Below are the code and all the weights of a small trained network. Each question names an input and a class and asks about switching units off, where a switched-off unit gives its printed mean instead of its output.

import numpy as np


def w(rows, s, z=0):
    codes = np.array(rows[::2]) - 128.0
    scale = np.full(codes.shape[1], s)
    scale[-1] = z or s
    return codes * scale


def f(y):
    return y / 2 * (1 + np.tanh(0.7978845608 * (y + 0.044715 * y**3)))


def log_softmax(a):
    a = a - a.max(-1, keepdims=True)
    return a - np.log(np.exp(a).sum(-1, keepdims=True))


def net(x, mask):
    res = np.array(x, float).reshape(1, 7) / 4 @ E
    y = f(res @ A[0][:, :-1].T + A[0][:, -1])
    res = res + np.where(mask, y, B[0][:, -1]) @ B[0][:, :-1]
    return log_softmax(res[-1] @ U[:, :-1].T + U[:, -1])


A, B = {}, {}
E = w([
[2,135,46,135,62,107,131,137,78],'x0',
[128,216,80,111,165,77,241,93,181],'x1',
[221,146,58,158,59,192,167,123,77],'x2',
[171,181,95,77,167,73,80,192,62],'x3',
[125,80,140,205,174,99,200,219,104],'x4',
[129,129,130,130,128,125,127,125,126],'x5',
[128,126,130,120,122,129,130,134,128],'x6',
],0.0077)
A[0] = w([
[120,80,163,129,105,169,67,154,88,66],'n0',
[219,120,196,116,180,162,139,132,165,70],'n1',
[133,73,157,243,174,90,210,234,78,10],'n2',
[138,177,124,25,77,157,69,59,150,43],'n3',
[222,130,191,114,203,144,134,113,196,78],'n4',
[162,180,81,90,162,81,74,180,104,12],'n5',
[239,143,73,182,64,198,168,138,67,60],'n6',
[135,96,159,143,101,145,66,153,107,27],'n7',
[135,166,82,106,181,94,217,97,177,74],'n8',
[117,191,92,116,174,84,205,81,184,86],'n9',
[134,93,143,130,117,143,86,143,107,2],'n10',
[17,129,57,127,81,126,128,149,98,56],'n11',
[121,168,131,70,91,134,79,8,150,48],'n12',
[2,151,60,127,75,100,128,143,73,70],'n13',
[208,136,70,165,81,194,157,119,73,41],'n14',
[137,77,156,140,111,166,20,158,86,75],'n15',
[153,186,81,51,158,79,72,201,76,46],'n16',
[126,164,114,107,146,111,186,109,146,7],'n17',
[53,101,196,114,193,26,85,153,195,46],'n18',
[58,52,167,210,67,205,191,36,245,6],'n19',
[170,191,89,46,154,75,52,158,62,53],'n20',
[121,184,111,113,153,102,211,107,149,66],'n21',
[168,172,114,72,180,34,103,230,44,58],'n22',
[2,124,63,134,67,104,158,147,82,68],'n23',
[133,77,138,217,173,83,223,222,78,29],'n24',
[139,186,115,16,81,161,58,33,141,4],'n25',
[97,39,164,181,110,226,33,138,84,110],'n26',
[217,136,48,192,62,191,184,150,68,51],'n27',
[38,91,178,81,180,78,106,153,161,33],'n28',
[198,132,87,146,66,154,155,140,94,10],'n29',
[132,98,121,137,123,140,92,143,130,35],'n30',
[205,134,182,141,166,142,116,126,162,38],'n31',
[211,118,193,103,155,146,141,143,176,46],'n32',
[124,41,167,147,122,160,71,155,68,70],'n33',
[124,172,114,104,147,112,196,109,160,6],'n34',
[57,134,171,105,174,111,103,149,163,11],'n35',
[205,113,169,117,159,139,124,136,173,34],'n36',
[49,123,177,140,201,70,81,119,163,26],'n37',
[126,43,178,136,108,149,53,132,82,69],'n38',
[120,210,112,151,150,85,205,102,163,51],'n39',
],0.0069,0.0038)
B[0] = w([
[157,166,99,116,97,90,158,152,135,180],'n0',
[168,111,123,182,150,82,74,72,60,218],'n1',
[83,99,41,168,170,195,53,162,234,225],'n2',
[97,95,68,163,166,165,82,170,192,230],'n3',
[172,107,134,174,150,95,75,79,49,244],'n4',
[123,93,166,126,106,161,175,127,117,177],'n5',
[43,180,184,58,168,115,118,55,133,233],'n6',
[149,160,106,118,100,98,159,145,140,151],'n7',
[162,165,93,111,61,69,152,174,130,223],'n8',
[184,173,85,98,50,79,164,180,131,234],'n9',
[129,139,117,125,116,102,151,145,132,127],'n10',
[202,103,154,179,159,92,69,82,58,218],'n11',
[110,92,91,157,173,186,105,170,175,220],'n12',
[195,103,148,175,154,87,62,77,62,249],'n13',
[72,156,174,82,159,97,134,80,138,200],'n14',
[162,181,87,111,75,69,179,172,143,214],'n15',
[132,86,186,141,106,169,187,138,111,220],'n16',
[141,136,118,117,92,105,141,153,139,145],'n17',
[60,177,154,64,149,129,128,60,133,244],'n18',
[121,39,241,144,105,224,255,187,58,252],'n19',
[121,68,183,141,108,192,203,166,120,228],'n20',
[170,164,97,105,79,83,148,169,144,194],'n21',
[116,61,200,141,108,212,213,154,107,242],'n22',
[206,109,141,176,159,92,65,84,71,239],'n23',
[84,105,45,154,158,190,55,164,210,222],'n24',
[96,104,54,168,182,187,70,179,208,243],'n25',
[175,178,89,96,72,74,176,167,141,254],'n26',
[65,169,185,68,171,117,107,66,138,226],'n27',
[79,170,162,77,159,121,119,59,139,209],'n28',
[97,146,154,102,145,114,126,99,132,163],'n29',
[144,138,128,120,128,132,141,130,137,119],'n30',
[156,112,130,151,138,106,96,102,97,179],'n31',
[162,113,133,160,136,109,82,89,79,194],'n32',
[153,172,85,116,86,83,158,162,156,196],'n33',
[147,142,119,123,93,102,149,156,139,159],'n34',
[109,145,146,102,148,131,125,97,127,165],'n35',
[146,112,128,152,136,105,95,107,91,173],'n36',
[78,161,156,81,157,128,125,83,131,201],'n37',
[158,182,82,103,86,85,166,152,139,205],'n38',
[162,165,95,109,76,81,150,171,141,205],'n39',
],0.0081,0.0055)
U = w([
[184,186,72,78,53,45,172,178,159,255],'0',
[196,100,129,210,154,78,51,60,51,93],'1',
[16,174,167,2,162,114,125,42,158,61],'2',
[84,88,47,183,163,196,67,177,245,247],'3',
[120,45,208,142,95,207,243,160,93,22],'4',
],0.0082,0.00099)

Each question gives the input, the list of numbers given to net, and the class t.
The units are the neurons (one row each of A and B). Each row of codes is followed by its name. A weight is (code - 128) times the scale printed after its matrix; where a second scale follows, it is the last column's (A, B and U).
mask holds one flag per neuron, in row order. A switched-off neuron (its flag False) gives its mean, the last column of its row in B, instead of its output. The means were averaged over made-up inputs and are rounded, as every weight is.
A unit's drop is (log p(t) with every unit on - log p(t) with that unit switched off) / (log p(t) with every unit on - log p(t) with every unit switched off).
The circuit of an input: a set's keep is (log p(t) with only the set's units on - log p(t) with every unit switched off) / (log p(t) with every unit on - log p(t) with every unit switched off). Starting from the 12 units with the biggest drops (on a tie, the unit counted first), units are removed one at a time, each time the one whose removal leaves the highest keep (on an exact tie, the one counted first), for as long as the keep stays at least 0.8.
circuit, biggest first: the units of the circuit, biggest drop first
most important unit: the unit with the biggest drop
top k neurons: the k neurons with the biggest drops, biggest first
drop of u: that unit's drop, to one decimal
input [-1,5,-2,6,-5,8,3], class 4: circuit, biggest first => (n20; n22)
input [-8,-8,8,-8,-6,-2,-2], class 0: top 4 neurons => (n26; n15; n38; n33)
input [-4,2,-1,-6,-2,-6,-1], class 4: circuit, biggest first => (n19)
input [-8,7,-3,-4,1,5,3], class 1: top 4 neurons => (n4; n1; n32; n26)
input [6,-1,-2,7,-3,-4,-5], class 4: top 2 neurons => (n20; n22)
input [-6,4,2,5,-1,2,1], class 1: top 2 neurons => (n4; n19)
input [5,-3,8,-6,7,-4,2], class 2: circuit, biggest first => (n27; n6)
input [-6,-6,1,1,-8,0,-3], class 3: top 2 neurons => (n25; n3)
input [-7,8,-8,-3,1,-4,-2], class 0: top 2 neurons => (n9; n8)
input [1,-7,-5,8,-6,-8,-7], class 4: top 3 neurons => (n20; n22; n16)
input [8,5,-5,8,5,8,4], class 1: top 4 neurons => (n13; n23; n11; n19)
input [-8,7,4,1,-3,-1,3], class 1: top 2 neurons => (n4; n1)
input [7,-8,-2,1,-4,-8,0], class 0: top 2 neurons => (n26; n15)
input [6,-7,2,8,-7,8,1], class 4: circuit, biggest first => (n20)
input [-6,6,-3,7,-4,-7,-6], class 4: top 4 neurons => (n22; n20; n16; n5)
input [-5,-7,6,-4,8,-8,-4], class 3: top 4 neurons => (n2; n24; n9; n8)
input [-7,-8,3,-5,2,1,5], class 0: drop of n26 => 0.2
input [-6,-2,-6,1,-6,-8,8], class 1: drop of n31 => 0.3
input [-7,5,8,-6,-5,1,7], class 2: drop of n27 => 0.6
input [6,8,-7,6,-2,4,-6], class 0: most important unit => n9
